Below are the code and all the weights of a small trained network. Each question names an input and a class and asks about switching units off, where a switched-off unit gives its printed mean instead of its output.

import numpy as np


def w(rows, s, z=0):
    codes = np.array(rows[::2]) - 128.0
    scale = np.full(codes.shape[1], s)
    scale[-1] = z or s
    return codes * scale


def f(y):
    return np.maximum(y, 0)


def log_softmax(a):
    a = a - a.max(-1, keepdims=True)
    return a - np.log(np.exp(a).sum(-1, keepdims=True))


def net(x, mask):
    res = np.array(x, float).reshape(1, 3) / 4 @ E
    y = f(res @ A[0][:, :-1].T + A[0][:, -1])
    res = res + np.where(mask, y, B[0][:, -1]) @ B[0][:, :-1]
    return log_softmax(res[-1] @ U[:, :-1].T + U[:, -1])


A, B = {}, {}
E = w([
[119,89,5,143,74],'x0',
[130,67,159,40,62],'x1',
[190,146,153,174,55],'x2',
],0.014)
A[0] = w([
[132,172,122,207,168,25],'n1',
[128,155,254,108,176,255],'n2',
[246,171,207,154,86,55],'n3',
[160,78,170,61,99,57],'n4',
[46,114,174,86,220,66],'n5',
[142,188,93,187,197,131],'n6',
],0.012,0.0056)
B[0] = w([
[97,108,202,58,98,177],'n1',
[246,107,61,112,88,251],'n2',
[44,19,110,186,152,199],'n3',
[104,142,208,77,144,180],'n4',
[57,11,130,206,122,198],'n5',
[124,106,154,45,100,206],'n6',
],0.011,0.017)
U = w([
[102,116,250,25,111,116],'0',
[172,99,34,108,103,178],'1',
[25,65,117,220,112,107],'2',
[217,153,89,93,137,255],'3',
[103,163,149,159,142,65],'4',
[116,184,153,147,161,68],'5',
[152,199,138,148,171,80],'6',
],0.015,0.012)

Each question gives the input, the list of numbers given to net, and the class t.
The units are the neurons (one row each of A and B). Each row of codes is followed by its name. A weight is (code - 128) times the scale printed after its matrix; where a second scale follows, it is the last column's (A, B and U).
mask holds one flag per neuron, in row order. A switched-off neuron (its flag False) gives its mean, the last column of its row in B, instead of its output. The means were averaged over made-up inputs and are rounded, as every weight is.
A unit's drop is (log p(t) with every unit on - log p(t) with that unit switched off) / (log p(t) with every unit on - log p(t) with every unit switched off).
The circuit of an input: a set's keep is (log p(t) with only the set's units on - log p(t) with every unit switched off) / (log p(t) with every unit on - log p(t) with every unit switched off). Starting from all 6 units, units are removed one at a time, each time the one whose removal leaves the highest keep (on an exact tie, the one counted first), for as long as the keep stays at least 0.8.
units of the circuit, in order: the units of the circuit, biggest drop first
k most important neurons: the k neurons with the biggest drops, biggest first
drop of u: that unit's drop, to one decimal
input [-5,1,-7], class 2: units of the circuit, in order -> n5
input [-5,0,5], class 1: units of the circuit, in order -> n2, n5, n3
input [5,7,3], class 0: 2 most important neurons -> n2, n4
input [-2,3,0], class 3: 2 most important neurons -> n1, n6
input [0,3,5], class 2: 3 most important neurons -> n3, n2, n6
input [-7,-5,1], class 1: units of the circuit, in order -> n2, n3
input [-8,7,-2], class 1: 4 most important neurons -> n2, n1, n6, n5
input [2,-3,6], class 2: 2 most important neurons -> n2, n3
input [1,-7,-7], class 0: 2 most important neurons -> n6, n1
input [7,-8,1], class 0: units of the circuit, in order -> n1, n6
input [-5,-4,4], class 1: units of the circuit, in order -> n2, n3, n5
input [0,1,6], class 2: 2 most important neurons -> n3, n2
input [2,2,3], class 3: 4 most important neurons -> n5, n3, n1, n6
input [-7,2,8], class 2: units of the circuit, in order -> n3
input [1,-8,7], class 0: 3 most important neurons -> n1, n6, n5
input [-8,-6,7], class 1: 3 most important neurons -> n2, n3, n5
input [-2,0,-5], class 2: 2 most important neurons -> n5, n6
input [-7,-3,2], class 1: units of the circuit, in order -> n2, n3
input [-8,4,-3], class 1: 2 most important neurons -> n2, n5
input [4,-2,5], class 2: units of the circuit, in order -> n2
input [4,-6,3], class 0: 2 most important neurons -> n2, n1
input [-3,7,-8], class 2: 3 most important neurons -> n5, n6, n1
input [-6,5,2], class 1: drop of n2 -> 1.1
input [-6,-1,-2], class 1: drop of n2 -> 1.0
input [-2,2,-8], class 2: drop of n5 -> 1.3
input [-4,-7,-2], class 0: drop of n6 -> 0.2
input [-7,-1,8], class 2: units of the circuit, in order -> n3
